Here is a tiny trained network, its code and every weight. The questions are about switching its units off for an input and a target symbol, where a switched-off unit gives its printed mean instead of its output.

import numpy as np


def w(rows, s, z=0):
    codes = np.array(rows[::2]) - 128.0
    scale = np.full(codes.shape[1], s)
    scale[-1] = z or s
    return codes * scale


def f(y):
    return np.maximum(y, 0)


def softmax(a):
    e = np.exp(a - a.max(-1, keepdims=True))
    return e / e.sum(-1, keepdims=True)


def log_softmax(a):
    a = a - a.max(-1, keepdims=True)
    return a - np.log(np.exp(a).sum(-1, keepdims=True))


def net(x, mask):
    ids = ['ΓΠΩαβεηλμξστφ'.index(c) for c in x.split()]
    T = len(ids)
    res = E[ids] + P[:T]
    q, k, v = (res @ M[0].T for M in (Q, K, V))
    z = softmax(np.where(np.tri(T) > 0, q @ k.T / 2**0.5, -1e9)) @ v
    res = res + np.where(mask[0], z, O[0][:, -1]) @ O[0][:, :-1]
    y = f(res @ A[0][:, :-1].T + A[0][:, -1])
    res = res + np.where(mask[1:9], y, B[0][:, -1]) @ B[0][:, :-1]
    return log_softmax(res[-1] @ U[:, :-1].T + U[:, -1])


Q, K, V, O, A, B = {}, {}, {}, {}, {}, {}
E = w([
[113,175,153],'Γ',
[157,120,202],'Π',
[135,148,121],'Ω',
[125,161,197],'α',
[93,192,96],'β',
[128,165,72],'ε',
[193,89,41],'η',
[134,151,68],'λ',
[188,105,131],'μ',
[149,138,134],'ξ',
[75,200,150],'σ',
[161,122,79],'τ',
[167,121,10],'φ',
],0.014)
P = w([
[45,69,108],'0',
[188,104,187],'1',
[223,162,164],'2',
[122,60,60],'3',
[188,106,184],'4',
[87,250,99],'5',
[106,90,74],'6',
],0.025)
Q[0] = w([
[152,147,255],'h1',
[67,206,152],'h1',
],0.0097)
K[0] = w([
[14,84,151],'h1',
[253,223,94],'h1',
],0.0075)
V[0] = w([
[96,199,3],'h1',
[64,196,187],'h1',
],0.015)
O[0] = w([
[71,193,127,95],'h1',
[160,134,3,2],'h1',
],0.028,0.0056)
A[0] = w([
[236,191,165,59],'n1',
[81,102,96,37],'n2',
[164,181,122,230],'n3',
[76,66,90,106],'n4',
[75,36,107,74],'n5',
[237,94,206,216],'n6',
[6,40,155,225],'n7',
[102,240,87,254],'n8',
],0.011,0.0057)
B[0] = w([
[37,18,178,168],'n1',
[150,55,189,134],'n2',
[162,185,1,155],'n3',
[145,73,235,143],'n4',
[142,255,217,159],'n5',
[53,159,66,254],'n6',
[229,81,53,213],'n7',
[208,119,163,180],'n8',
],0.0083,0.029)
U = w([
[252,68,99,175],'Γ',
[131,27,74,138],'Π',
[133,165,87,247],'Ω',
[121,115,2,53],'α',
[171,237,74,61],'β',
[163,229,132,147],'ε',
[90,121,220,39],'η',
[178,212,155,95],'λ',
[23,69,121,74],'μ',
[36,198,32,215],'ξ',
[190,165,39,31],'σ',
[84,192,155,161],'τ',
[184,170,218,36],'φ',
],0.0093,0.011)

Each question gives the input, a string of symbols that net reads in full, and the target symbol t.
The units are the heads (2 rows each of Q, K, V and O) and the neurons (one row each of A and B). Each row of codes is followed by its name. A weight is (code - 128) times the scale printed after its matrix; where a second scale follows, it is the last column's (O, A, B and U).
mask holds one flag per unit, heads first, then neurons. A switched-off unit (its flag False) gives its mean, the last column of its rows in O or B, instead of its output. The means were averaged over made-up inputs and are rounded, as every weight is.
A unit's drop is (log p(t) with every unit on - log p(t) with that unit switched off) / (log p(t) with every unit on - log p(t) with every unit switched off).
The circuit of an input: a set's keep is (log p(t) with only the set's units on - log p(t) with every unit switched off) / (log p(t) with every unit on - log p(t) with every unit switched off). Starting from all 9 units, units are removed one at a time, each time the one whose removal leaves the highest keep (on an exact tie, the one counted first), for as long as the keep stays at least 0.8.
units of the circuit, in order: the units of the circuit, biggest drop first
most important unit: the unit with the biggest drop
k most important neurons: the k neurons with the biggest drops, biggest first
drop of u: that unit's drop, to one decimal
input Γ λ α ξ Γ β, target α: units of the circuit, in order -> h1, n8
input Γ μ φ μ μ ε, target φ: units of the circuit, in order -> h1, n6
input Ω η ξ Γ, target Γ: 2 most important neurons -> n7, n1
input β ξ Γ, target β: units of the circuit, in order -> h1, n8
input τ β ξ μ ξ, target τ: units of the circuit, in order -> h1
input ξ ξ φ Π η, target ξ: 2 most important neurons -> n7, n8
input ε φ φ λ ε β, target φ: 2 most important neurons -> n6, n8
input σ ξ φ, target σ: 2 most important neurons -> n3, n8
input Π ξ Γ, target Π: 2 most important neurons -> n1, n5
input ξ η ε ξ ξ, target ξ: units of the circuit, in order -> h1, n7, n8
input Π μ α φ Γ Γ ξ, target Γ: 2 most important neurons -> n1, n5
input σ η μ ξ β ξ, target μ: 2 most important neurons -> n6, n1
input ξ σ ε ξ λ, target ξ: 2 most important neurons -> n7, n8
input φ β β Ω σ, target φ: 3 most important neurons -> n6, n8, n7
input ξ τ ε φ Γ μ σ, target Γ: 2 most important neurons -> n6, n7
input τ μ μ φ, target Γ: 3 most important neurons -> n7, n5, n1
input η Π β ε μ, target η: units of the circuit, in order -> h1
input β ξ ε μ λ Γ, target ε: 2 most important neurons -> n6, n8
input η μ Γ τ σ ξ, target Γ: units of the circuit, in order -> n6, h1
input ε σ μ σ φ τ β, target Γ: 3 most important neurons -> n7, n1, n5
input φ μ ε Ω α τ, target ε: most important unit -> n6
input α τ β, target α: units of the circuit, in order -> h1, n3, n1
input ξ Ω ε, target ξ: drop of n1 -> 0.1
input Ω β φ ε μ ξ, target φ: drop of h1 -> 0.4
input ε μ α φ, target Γ: drop of n7 -> 0.1
